Here is a tiny trained network, its code and every weight. The questions are about switching its units off for an input and a class, where a switched-off unit gives its printed mean instead of its output.

import numpy as np


def w(rows, s, z=0):
    codes = np.array(rows[::2]) - 128.0
    scale = np.full(codes.shape[1], s)
    scale[-1] = z or s
    return codes * scale


def norm(h):
    return h / np.sqrt((h * h).mean(-1, keepdims=True) + 1e-5)


def f(y):
    return np.maximum(y, 0)


def log_softmax(a):
    a = a - a.max(-1, keepdims=True)
    return a - np.log(np.exp(a).sum(-1, keepdims=True))


def net(x, mask):
    res = np.array(x, float).reshape(1, 4) / 4 @ E
    u = 0
    for l in range(2):
        y = f(norm(res) @ A[l][:, :-1].T + A[l][:, -1])
        res = res + np.where(mask[u : u + 10], y, B[l][:, -1]) @ B[l][:, :-1]
        u += 10
    return log_softmax(norm(res)[-1] @ U[:, :-1].T + U[:, -1])


A, B = {}, {}
E = w([
[93,93,84,70,82,175,108,185,48,126,168,51],'x0',
[254,93,178,111,105,94,166,172,156,106,52,95],'x1',
[76,209,162,127,74,173,157,210,169,61,75,189],'x2',
[79,116,95,124,59,97,185,41,87,189,78,143],'x3',
],0.008)
A[0] = w([
[62,109,91,144,157,206,78,88,143,122,185,140,95],'L0N1',
[75,117,149,60,74,64,186,90,74,165,121,112,47],'L0N2',
[101,132,137,117,55,159,123,145,72,71,114,211,19],'L0N3',
[116,168,64,146,91,208,131,118,107,144,126,172,70],'L0N4',
[141,89,104,138,127,102,157,176,102,115,2,58,72],'L0N5',
[148,186,71,78,79,106,217,146,92,199,133,139,57],'L0N6',
[85,67,49,74,31,168,111,188,91,120,103,20,1],'L0N7',
[127,114,88,47,142,34,132,61,117,140,178,112,10],'L0N8',
[85,73,122,167,37,77,205,30,111,135,100,158,116],'L0N9',
[132,51,108,80,154,147,97,96,153,120,196,84,93],'L0N10',
],0.007,0.0019)
B[0] = w([
[228,51,158,107,73,45,131,164,119,94,133,168,203],'L0N1',
[207,137,60,102,159,203,77,153,154,51,138,148,210],'L0N2',
[114,135,168,199,170,161,82,174,67,152,15,69,183],'L0N3',
[89,44,144,116,90,37,151,51,118,69,115,68,176],'L0N4',
[99,2,109,126,62,65,97,106,38,132,139,230,204],'L0N5',
[107,97,15,139,195,164,13,177,113,103,206,129,186],'L0N6',
[151,236,222,125,148,125,142,77,232,243,151,198,239],'L0N7',
[25,90,198,159,153,182,203,74,120,100,38,143,197],'L0N8',
[143,210,120,156,121,153,94,172,186,33,213,75,255],'L0N9',
[88,169,123,140,163,135,118,154,135,68,48,87,198],'L0N10',
],0.0071,0.0072)
A[1] = w([
[134,84,154,147,192,165,156,87,101,137,131,157,54],'L1N1',
[143,77,129,179,111,133,165,72,58,142,108,17,160],'L1N2',
[183,87,73,48,69,119,166,158,148,132,110,124,123],'L1N3',
[2,109,140,132,102,94,101,86,101,82,198,155,109],'L1N4',
[165,70,92,150,161,164,151,66,136,143,157,68,42],'L1N5',
[157,95,119,120,82,102,106,116,31,121,143,180,19],'L1N6',
[99,137,183,186,121,140,98,69,167,125,55,118,163],'L1N7',
[105,122,138,46,93,196,120,140,67,210,160,87,145],'L1N8',
[139,152,174,141,72,76,138,79,169,152,153,165,248],'L1N9',
[90,124,160,124,84,123,146,139,89,120,61,149,110],'L1N10',
],0.0083,0.0014)
B[1] = w([
[108,153,136,135,65,151,115,153,106,158,102,124,185],'L1N1',
[91,148,151,173,96,150,125,199,100,109,96,169,196],'L1N2',
[102,97,85,113,113,101,195,131,115,133,182,98,168],'L1N3',
[179,65,131,95,130,99,198,177,131,157,121,143,253],'L1N4',
[82,164,92,51,111,180,75,173,97,121,106,144,209],'L1N5',
[145,108,109,92,124,22,159,101,120,127,123,148,180],'L1N6',
[96,164,98,132,146,149,131,97,121,169,95,84,253],'L1N7',
[152,192,199,254,153,156,120,28,139,139,187,129,177],'L1N8',
[131,147,149,139,114,104,171,81,179,174,190,95,226],'L1N9',
[117,71,110,109,150,154,95,94,63,136,65,97,191],'L1N10',
],0.0096,0.0057)
U = w([
[129,193,198,193,138,145,154,10,158,201,162,116,247],'0',
[41,124,147,141,143,174,97,124,56,122,4,129,40],'1',
[128,29,155,111,99,42,208,109,109,141,141,158,79],'2',
[134,145,102,114,170,144,87,137,153,47,187,122,137],'3',
],0.011,0.0016)

Each question gives the input, the list of numbers given to net, and the class t.
The units are the neurons (one row each of A and B). Each row of codes is followed by its name. A weight is (code - 128) times the scale printed after its matrix; where a second scale follows, it is the last column's (A, B and U).
mask holds one flag per neuron, layer by layer. A switched-off neuron (its flag False) gives its mean, the last column of its row in B, instead of its output. The means were averaged over made-up inputs and are rounded, as every weight is.
A unit's drop is (log p(t) with every unit on - log p(t) with that unit switched off) / (log p(t) with every unit on - log p(t) with every unit switched off).
The circuit of an input: a set's keep is (log p(t) with only the set's units on - log p(t) with every unit switched off) / (log p(t) with every unit on - log p(t) with every unit switched off). Starting from the 12 units with the biggest drops (on a tie, the unit counted first), units are removed one at a time, each time the one whose removal leaves the highest keep (on an exact tie, the one counted first), for as long as the keep stays at least 0.8.
circuit, biggest first: the units of the circuit, biggest drop first
unit that matters most: the unit with the biggest drop
top k neurons: the k neurons with the biggest drops, biggest first
top k neurons in layer l: the k neurons of layer l with the biggest drops, biggest first
input [-5,-7,-7,1], class 1: circuit, biggest first	[L0N7; L1N5]
input [4,-3,-3,8], class 3: circuit, biggest first	[L0N2; L0N9]
input [-4,-2,-5,7], class 3: unit that matters most	L0N9
input [6,7,0,-5], class 2: top 2 neurons in layer 0	[L0N5; L0N9]
input [-4,-7,6,-3], class 2: top 4 neurons	[L1N4; L0N4; L0N1; L0N7]
input [-1,6,-1,8], class 3: top 3 neurons in layer 0	[L0N9; L0N2; L0N6]
input [5,5,3,-3], class 0: top 2 neurons	[L0N7; L0N1]
input [5,4,-6,7], class 3: top 2 neurons	[L0N2; L0N9]
input [5,-7,2,1], class 2: top 2 neurons	[L0N1; L0N4]
input [-4,-6,-3,0], class 2: top 2 neurons	[L0N7; L1N4]
input [7,-1,-7,6], class 0: top 2 neurons	[L0N7; L1N8]
input [4,1,0,6], class 3: top 2 neurons	[L0N2; L0N6]
input [-2,5,2,6], class 3: top 3 neurons	[L0N9; L0N2; L0N6]
input [-4,8,-8,1], class 1: unit that matters most	L0N1
input [6,-3,-1,6], class 0: top 2 neurons	[L0N7; L1N8]
input [-6,-1,-4,7], class 3: circuit, biggest first	[L0N9; L0N7; L0N2]
input [2,-3,-4,5], class 3: circuit, biggest first	[L0N9; L0N2]
input [-7,3,-8,-6], class 1: top 3 neurons	[L0N7; L0N9; L1N5]
input [-5,-7,-8,8], class 1: top 3 neurons in layer 0	[L0N8; L0N7; L0N5]
input [-3,-8,3,7], class 2: circuit, biggest first	[L1N4]
input [-3,-2,7,8], class 3: circuit, biggest first	[L0N9; L0N6]
